Here is a tiny trained network, its code and every weight. The questions are about switching its units off for an input and a class, where a switched-off unit gives its printed mean instead of its output.

import numpy as np


def w(rows, s, z=0):
    codes = np.array(rows[::2]) - 128.0
    scale = np.full(codes.shape[1], s)
    scale[-1] = z or s
    return codes * scale


def f(y):
    return np.maximum(y, 0)


def log_softmax(a):
    a = a - a.max(-1, keepdims=True)
    return a - np.log(np.exp(a).sum(-1, keepdims=True))


def net(x, mask):
    res = np.array(x, float).reshape(1, 7) / 4 @ E
    y = f(res @ A[0][:, :-1].T + A[0][:, -1])
    res = res + np.where(mask, y, B[0][:, -1]) @ B[0][:, :-1]
    return log_softmax(res[-1] @ U[:, :-1].T + U[:, -1])


A, B = {}, {}
E = w([
[185,56,193,180,37,105,182,52,89,112,29,154],'x0',
[60,121,223,222,174,41,110,147,97,154,148,27],'x1',
[152,98,69,223,116,186,10,192,42,65,99,122],'x2',
[223,208,93,84,73,69,78,119,131,153,82,29],'x3',
[175,72,87,123,245,123,95,63,97,253,100,143],'x4',
[208,78,207,68,97,171,128,162,72,157,223,95],'x5',
[147,188,111,186,86,100,183,219,80,233,130,205],'x6',
],0.0059)
A[0] = w([
[176,78,178,175,68,111,162,44,98,128,48,127,70],'n1',
[131,118,98,192,116,186,69,152,102,97,123,155,29],'n2',
[153,102,178,171,51,119,170,85,111,88,75,126,61],'n3',
[109,139,150,73,136,94,181,90,172,178,121,129,13],'n4',
[99,130,178,174,151,67,111,130,115,139,143,82,14],'n5',
[145,66,180,160,87,129,156,76,104,122,83,144,39],'n6',
[127,100,133,146,187,113,102,97,112,193,112,115,66],'n7',
[62,167,71,173,124,88,151,114,165,108,62,155,68],'n8',
[150,106,188,109,92,168,131,155,98,154,208,129,129],'n9',
[137,114,109,71,123,167,119,98,142,91,119,145,105],'n10',
[93,57,138,165,193,189,140,115,125,153,154,188,85],'n11',
[172,137,68,81,86,190,149,98,135,120,111,201,15],'n12',
[168,107,70,179,143,169,51,159,77,116,89,93,52],'n13',
[110,73,149,97,154,161,127,80,148,77,132,93,73],'n14',
[91,129,191,183,167,76,117,122,89,141,135,87,34],'n15',
[146,66,175,162,71,104,164,79,98,111,53,153,77],'n16',
[91,178,85,103,172,126,88,172,165,126,189,77,34],'n17',
[76,159,82,175,141,100,153,109,190,109,70,151,98],'n18',
[108,142,164,85,127,114,177,86,174,174,133,134,15],'n19',
[113,92,147,103,142,126,97,69,155,53,115,85,49],'n20',
[113,147,157,82,141,92,212,94,185,144,146,152,41],'n21',
[70,163,76,169,152,76,128,109,159,99,65,166,85],'n22',
[118,68,134,86,132,139,105,69,178,89,112,73,63],'n23',
[108,156,154,71,136,79,182,90,194,172,147,132,49],'n24',
[145,111,86,186,126,167,55,177,74,86,92,128,4],'n25',
[126,84,134,93,143,145,103,65,160,76,122,67,78],'n26',
[179,79,190,80,103,157,142,158,87,138,187,103,71],'n27',
[189,147,66,71,80,207,127,112,145,109,122,215,58],'n28',
[241,198,82,77,87,63,54,113,136,185,84,21,165],'n29',
[56,177,64,175,137,81,139,100,174,114,63,155,84],'n30',
[81,208,159,144,11,132,152,202,172,1,161,93,128],'n31',
[150,173,116,168,87,83,195,175,80,214,104,194,78],'n32',
[167,102,180,82,112,178,142,153,84,142,198,96,94],'n33',
[124,94,144,114,137,147,100,57,161,65,145,80,62],'n34',
[172,99,171,102,93,145,158,171,100,150,198,117,62],'n35',
[136,149,142,72,141,80,206,105,188,166,129,119,29],'n36',
[58,184,89,103,185,170,79,172,149,144,210,103,34],'n37',
[141,155,134,168,112,103,171,179,103,178,107,175,15],'n38',
[117,150,157,96,127,103,190,82,193,158,148,135,24],'n39',
[108,172,104,97,172,149,93,170,158,137,213,114,72],'n40',
[167,100,85,137,214,135,93,85,112,207,95,125,103],'n41',
[96,132,189,196,137,78,114,124,115,149,134,47,54],'n42',
[186,130,56,61,121,202,161,103,165,131,113,213,31],'n43',
[122,83,139,90,171,147,91,58,159,98,102,84,51],'n44',
[162,93,77,110,193,122,95,75,112,216,114,137,119],'n45',
[98,107,183,175,143,67,133,127,105,149,144,69,9],'n46',
[131,150,126,144,91,121,164,188,94,200,152,188,107],'n47',
[39,31,160,158,167,192,165,146,132,115,182,226,155],'n48',
],0.0065,0.0023)
B[0] = w([
[100,165,35,58,154,93,128,94,99,164,200,212,200],'n1',
[94,116,180,168,69,152,76,93,69,87,156,94,177],'n2',
[99,154,63,53,148,105,128,90,106,183,174,206,191],'n3',
[107,115,162,174,58,178,76,108,64,93,187,107,166],'n4',
[77,50,89,123,114,69,128,175,186,129,161,87,173],'n5',
[113,156,51,81,155,87,117,82,91,135,175,184,179],'n6',
[98,76,179,84,80,148,165,151,152,160,77,160,169],'n7',
[210,87,120,92,192,151,68,100,152,146,67,79,181],'n8',
[199,110,126,98,191,149,99,90,135,130,66,82,196],'n9',
[101,114,118,156,123,97,132,188,174,136,156,95,168],'n10',
[130,178,164,176,102,86,210,82,145,58,58,129,190],'n11',
[70,36,82,135,107,48,121,195,198,117,163,57,182],'n12',
[91,124,171,181,40,166,85,97,54,97,183,105,185],'n13',
[138,183,106,188,162,169,137,183,140,158,117,114,175],'n14',
[88,77,106,113,113,66,124,161,204,116,151,86,185],'n15',
[101,173,41,73,160,102,114,94,95,154,182,194,195],'n16',
[99,148,60,48,122,98,141,78,88,151,176,211,184],'n17',
[215,93,135,98,195,149,83,99,127,148,80,82,180],'n18',
[104,118,142,168,64,167,69,109,69,95,171,97,164],'n19',
[128,186,107,176,159,195,138,207,144,200,138,132,178],'n20',
[123,119,152,179,65,173,64,114,57,94,175,79,177],'n21',
[211,93,133,77,186,155,73,107,116,133,80,85,183],'n22',
[123,182,101,179,156,180,148,208,132,167,146,124,178],'n23',
[110,123,157,172,77,172,64,97,57,95,181,101,179],'n24',
[92,102,160,168,33,178,64,93,38,88,204,90,186],'n25',
[128,184,107,185,165,172,150,193,142,180,135,127,180],'n26',
[200,100,109,88,199,129,77,83,131,128,57,78,194],'n27',
[69,60,113,135,108,39,130,170,209,111,157,59,201],'n28',
[124,221,164,203,128,64,254,51,156,14,55,125,222],'n29',
[217,92,132,83,192,146,69,98,118,134,67,66,188],'n30',
[76,59,239,52,84,200,216,115,141,235,20,218,255],'n31',
[127,208,97,200,172,202,145,228,154,186,156,111,194],'n32',
[204,98,103,94,190,141,94,86,133,127,56,73,196],'n33',
[129,187,116,176,165,184,141,197,145,176,136,133,178],'n34',
[193,103,115,111,207,154,74,92,144,148,69,89,185],'n35',
[103,123,157,179,61,181,69,104,61,92,168,105,174],'n36',
[100,156,39,55,136,89,143,56,85,145,182,213,197],'n37',
[115,188,97,174,174,184,130,199,136,160,154,118,167],'n38',
[110,115,142,181,77,173,64,125,48,91,163,88,169],'n39',
[112,156,68,64,153,83,134,67,92,142,149,196,187],'n40',
[84,84,211,85,74,187,178,120,134,177,76,185,188],'n41',
[71,48,93,113,117,50,137,174,201,121,164,83,190],'n42',
[65,43,114,123,96,44,128,178,200,112,160,72,194],'n43',
[133,172,110,175,153,186,152,201,145,187,139,142,173],'n44',
[78,88,214,85,93,155,193,135,133,181,72,188,188],'n45',
[85,57,90,114,110,50,114,169,189,115,157,80,178],'n46',
[136,178,93,188,185,182,138,185,148,150,115,102,186],'n47',
[167,213,140,195,128,63,210,56,140,14,73,86,236],'n48',
],0.0055,0.0088)
U = w([
[113,108,165,172,52,175,31,108,41,90,186,97,19],'0',
[91,40,97,117,115,32,118,200,220,118,165,78,37],'1',
[118,170,44,51,158,90,119,79,88,153,184,223,75],'2',
[149,211,109,187,178,198,140,245,151,177,136,118,118],'3',
[249,79,138,79,200,148,57,89,137,131,67,79,151],'4',
[93,75,239,74,82,176,197,135,147,182,65,197,241],'5',
[151,211,157,179,126,66,224,67,147,24,85,110,255],'6',
[193,140,193,114,134,95,109,163,153,97,145,177,253],'7',
],0.011,0.0017)

Each question gives the input, the list of numbers given to net, and the class t.
The units are the neurons (one row each of A and B). Each row of codes is followed by its name. A weight is (code - 128) times the scale printed after its matrix; where a second scale follows, it is the last column's (A, B and U).
mask holds one flag per neuron, in row order. A switched-off neuron (its flag False) gives its mean, the last column of its row in B, instead of its output. The means were averaged over made-up inputs and are rounded, as every weight is.
A unit's drop is (log p(t) with every unit on - log p(t) with that unit switched off) / (log p(t) with every unit on - log p(t) with every unit switched off).
The circuit of an input: a set's keep is (log p(t) with only the set's units on - log p(t) with every unit switched off) / (log p(t) with every unit on - log p(t) with every unit switched off). Starting from the 12 units with the biggest drops (on a tie, the unit counted first), units are removed one at a time, each time the one whose removal leaves the highest keep (on an exact tie, the one counted first), for as long as the keep stays at least 0.8.
circuit, biggest first: the units of the circuit, biggest drop first
most important unit: the unit with the biggest drop
top k neurons: the k neurons with the biggest drops, biggest first
drop of u: that unit's drop, to one decimal
input [2,-5,-7,5,8,6,1], class 5: most important unit -> n45
input [-7,7,-2,-8,8,-8,4], class 4: circuit, biggest first -> [n30; n22]
input [4,2,1,-1,4,4,-4], class 2: top 2 neurons -> [n31; n1]
input [6,2,8,7,8,-2,-8], class 0: top 3 neurons -> [n13; n25; n31]
input [-7,0,-3,-6,-8,-1,0], class 5: top 2 neurons -> [n31; n1]
input [0,-2,-5,-1,-7,-5,8], class 3: top 3 neurons -> [n32; n47; n38]
input [2,-7,5,-6,-1,1,6], class 1: circuit, biggest first -> [n28; n12]
input [6,2,0,6,-1,1,0], class 2: top 2 neurons -> [n1; n48]
input [-6,-8,-6,-1,-3,4,-2], class 1: top 3 neurons -> [n43; n28; n12]
input [6,2,5,5,-3,-4,2], class 2: circuit, biggest first -> [n1; n3]
input [-8,-3,7,5,-4,3,-5], class 2: top 2 neurons -> [n37; n17]
input [6,-8,-2,-7,7,0,8], class 1: top 4 neurons -> [n43; n12; n28; n31]
input [2,-6,0,7,-8,7,3], class 5: top 2 neurons -> [n31; n48]
input [-3,4,-2,5,-1,3,-3], class 6: circuit, biggest first -> [n29]
input [3,8,-5,1,-7,-3,-8], class 1: top 3 neurons -> [n42; n46; n5]
input [-8,0,-2,4,8,0,-5], class 2: top 2 neurons -> [n31; n37]
input [1,0,8,4,6,-1,7], class 0: top 2 neurons -> [n13; n25]
input [8,-4,-7,6,-5,5,-7], class 2: top 3 neurons -> [n1; n3; n16]
input [6,0,7,5,-6,-8,-1], class 4: top 2 neurons -> [n8; n30]
input [8,0,8,8,-6,-8,-2], class 0: circuit, biggest first -> [n25]
input [-8,1,3,-8,-4,8,5], class 2: top 4 neurons -> [n37; n40; n17; n29]
input [8,6,7,5,8,0,-6], class 2: circuit, biggest first -> [n1; n16]
input [8,-8,-6,4,-6,8,6], class 1: circuit, biggest first -> [n28; n12]
input [-8,-8,5,0,-7,-5,-7], class 1: drop of n3 -> 0.4
input [-1,4,-1,-7,8,-5,-4], class 5: drop of n15 -> 0.0
input [-4,-8,4,1,-8,-6,3], class 1: drop of n43 -> 0.3
input [-6,7,4,-7,4,5,-8], class 3: drop of n38 -> -0.1
input [-2,-8,-4,-4,-8,-4,8], class 1: circuit, biggest first -> [n28]
